Here is a tiny trained network, its code and every weight. The questions are about switching its units off for an input and a class, where a switched-off unit gives its printed mean instead of its output.

import numpy as np


def w(rows, s, z=0):
    codes = np.array(rows[::2]) - 128.0
    scale = np.full(codes.shape[1], s)
    scale[-1] = z or s
    return codes * scale


def f(y):
    return np.maximum(y, 0)


def log_softmax(a):
    a = a - a.max(-1, keepdims=True)
    return a - np.log(np.exp(a).sum(-1, keepdims=True))


def net(x, mask):
    res = np.array(x, float).reshape(1, 4) / 4 @ E
    y = f(res @ A[0][:, :-1].T + A[0][:, -1])
    res = res + np.where(mask, y, B[0][:, -1]) @ B[0][:, :-1]
    return log_softmax(res[-1] @ U[:, :-1].T + U[:, -1])


A, B = {}, {}
E = w([
[149,160,23,240,128,130,60],'x0',
[254,45,105,133,198,67,161],'x1',
[194,53,91,101,28,204,121],'x2',
[115,115,140,202,172,226,233],'x3',
],0.0087)
A[0] = w([
[140,137,185,56,134,152,167,70],'N0',
[89,89,182,46,116,114,204,64],'N1',
[185,94,107,156,212,110,144,94],'N2',
[53,194,171,110,244,53,167,80],'N3',
[127,119,154,201,211,226,224,54],'N4',
[129,27,108,140,22,132,137,61],'N5',
[251,33,141,126,191,54,183,43],'N6',
[127,142,148,183,180,239,184,51],'N7',
[25,210,140,107,57,188,115,82],'N8',
[82,174,150,122,236,97,107,65],'N9',
[87,95,128,132,129,140,112,100],'N10',
[158,79,52,127,59,178,120,67],'N11',
[118,124,28,254,156,199,152,113],'N12',
[58,139,150,140,78,155,106,67],'N13',
[234,95,34,143,193,65,139,96],'N14',
[211,78,126,59,19,244,83,83],'N15',
[99,185,153,201,207,46,105,69],'N16',
[121,122,231,29,115,138,212,83],'N17',
[55,200,99,192,61,182,63,116],'N18',
[148,156,29,246,135,140,14,9],'N19',
[105,91,195,134,192,209,202,111],'N20',
[122,108,127,91,88,30,56,83],'N21',
[63,193,144,129,48,167,124,51],'N22',
[53,134,202,185,246,28,105,56],'N23',
[236,64,146,126,219,71,174,72],'N24',
[141,131,191,55,77,119,194,66],'N25',
[179,47,119,137,1,170,113,89],'N26',
[178,66,125,95,21,213,140,64],'N27',
[159,144,103,62,76,78,64,70],'N28',
[31,153,144,102,76,173,120,61],'N29',
[178,158,157,70,49,23,38,65],'N30',
[133,95,119,160,98,217,205,106],'N31',
[38,217,173,108,67,208,127,106],'N32',
[154,152,161,82,95,68,39,66],'N33',
[132,132,121,58,146,97,34,64],'N34',
[105,109,113,53,115,22,15,116],'N35',
[74,64,239,33,123,125,193,111],'N36',
[111,99,182,64,141,139,143,70],'N37',
],0.0087,0.014)
B[0] = w([
[184,184,79,197,93,95,84,165],'N0',
[196,173,76,199,90,79,83,188],'N1',
[167,97,179,109,101,140,104,186],'N2',
[100,172,76,52,217,157,120,220],'N3',
[62,191,166,157,58,132,254,199],'N4',
[100,213,118,92,215,202,132,167],'N5',
[220,98,229,134,118,198,73,218],'N6',
[81,218,162,177,51,132,244,173],'N7',
[193,73,200,107,143,196,110,216],'N8',
[121,210,83,55,206,197,139,172],'N9',
[135,131,134,129,122,136,127,130],'N10',
[138,185,103,97,181,135,110,169],'N11',
[136,131,68,165,69,24,137,226],'N12',
[171,162,192,140,122,167,100,157],'N13',
[212,62,201,108,96,166,68,222],'N14',
[84,186,81,54,251,166,153,233],'N15',
[116,199,75,63,205,157,113,192],'N16',
[174,143,64,156,89,67,72,226],'N17',
[209,48,173,122,102,138,57,223],'N18',
[209,223,39,228,64,30,28,186],'N19',
[73,121,102,149,64,94,218,209],'N20',
[84,162,143,173,76,143,202,194],'N21',
[204,109,192,118,136,172,114,171],'N22',
[116,201,83,61,228,195,141,203],'N23',
[204,62,226,96,115,225,74,221],'N24',
[189,184,81,158,108,108,92,178],'N25',
[78,182,92,53,229,164,120,207],'N26',
[100,193,103,84,202,159,122,200],'N27',
[82,175,146,165,99,138,211,179],'N28',
[225,96,204,125,113,177,72,179],'N29',
[61,182,164,157,56,117,237,214],'N30',
[66,151,137,115,128,131,214,195],'N31',
[189,45,204,96,138,189,106,233],'N32',
[116,175,141,161,80,140,213,181],'N33',
[122,189,143,169,84,171,206,167],'N34',
[81,107,130,168,81,124,224,248],'N35',
[159,119,50,193,88,38,14,255],'N36',
[174,204,96,204,102,95,76,161],'N37',
],0.008,0.01)
U = w([
[171,96,226,114,127,169,90,106],'0',
[103,171,76,83,240,154,136,114],'1',
[88,149,149,154,63,126,222,107],'2',
[157,144,51,165,86,76,57,111],'3',
[77,8,113,89,153,86,127,255],'4',
[46,50,132,138,170,97,109,107],'5',
[47,61,139,132,162,89,103,108],'6',
],0.013,0.034)

Each question gives the input, the list of numbers given to net, and the class t.
The units are the neurons (one row each of A and B). Each row of codes is followed by its name. A weight is (code - 128) times the scale printed after its matrix; where a second scale follows, it is the last column's (A, B and U).
mask holds one flag per neuron, in row order. A switched-off neuron (its flag False) gives its mean, the last column of its row in B, instead of its output. The means were averaged over made-up inputs and are rounded, as every weight is.
A unit's drop is (log p(t) with every unit on - log p(t) with that unit switched off) / (log p(t) with every unit on - log p(t) with every unit switched off).
The circuit of an input: a set's keep is (log p(t) with only the set's units on - log p(t) with every unit switched off) / (log p(t) with every unit on - log p(t) with every unit switched off). Starting from the 12 units with the biggest drops (on a tie, the unit counted first), units are removed one at a time, each time the one whose removal leaves the highest keep (on an exact tie, the one counted first), for as long as the keep stays at least 0.8.
circuit, biggest first: the units of the circuit, biggest drop first
most important unit: the unit with the biggest drop
top k neurons: the k neurons with the biggest drops, biggest first
drop of u: that unit's drop, to one decimal
input [5,2,-2,-5], class 2: circuit, biggest first	[N36, N35]
input [6,-7,-6,-7], class 0: most important unit	N18
input [1,-6,-6,3], class 0: top 3 neurons	[N32, N18, N8]
input [1,7,-8,-7], class 1: top 2 neurons	[N23, N16]
input [2,-4,4,-3], class 0: top 4 neurons	[N18, N3, N23, N16]
input [-7,-6,-7,7], class 1: top 3 neurons	[N3, N23, N9]
input [-8,-8,-7,6], class 0: top 2 neurons	[N32, N8]
input [6,8,4,-8], class 0: top 2 neurons	[N14, N6]
input [-8,4,-5,-7], class 3: top 2 neurons	[N36, N17]
input [-8,-5,-2,-7], class 3: top 3 neurons	[N36, N17, N1]
input [-4,-5,-6,-1], class 1: top 3 neurons	[N3, N23, N9]
input [-8,-4,7,6], class 3: top 2 neurons	[N36, N17]
input [-3,7,6,-8], class 2: top 2 neurons	[N30, N35]
input [-2,-7,-6,6], class 0: circuit, biggest first	[N32]
input [-8,5,-5,-6], class 3: drop of N36	0.2
input [2,6,-1,-5], class 0: drop of N14	0.1
input [-7,-2,8,1], class 1: drop of N15	0.6
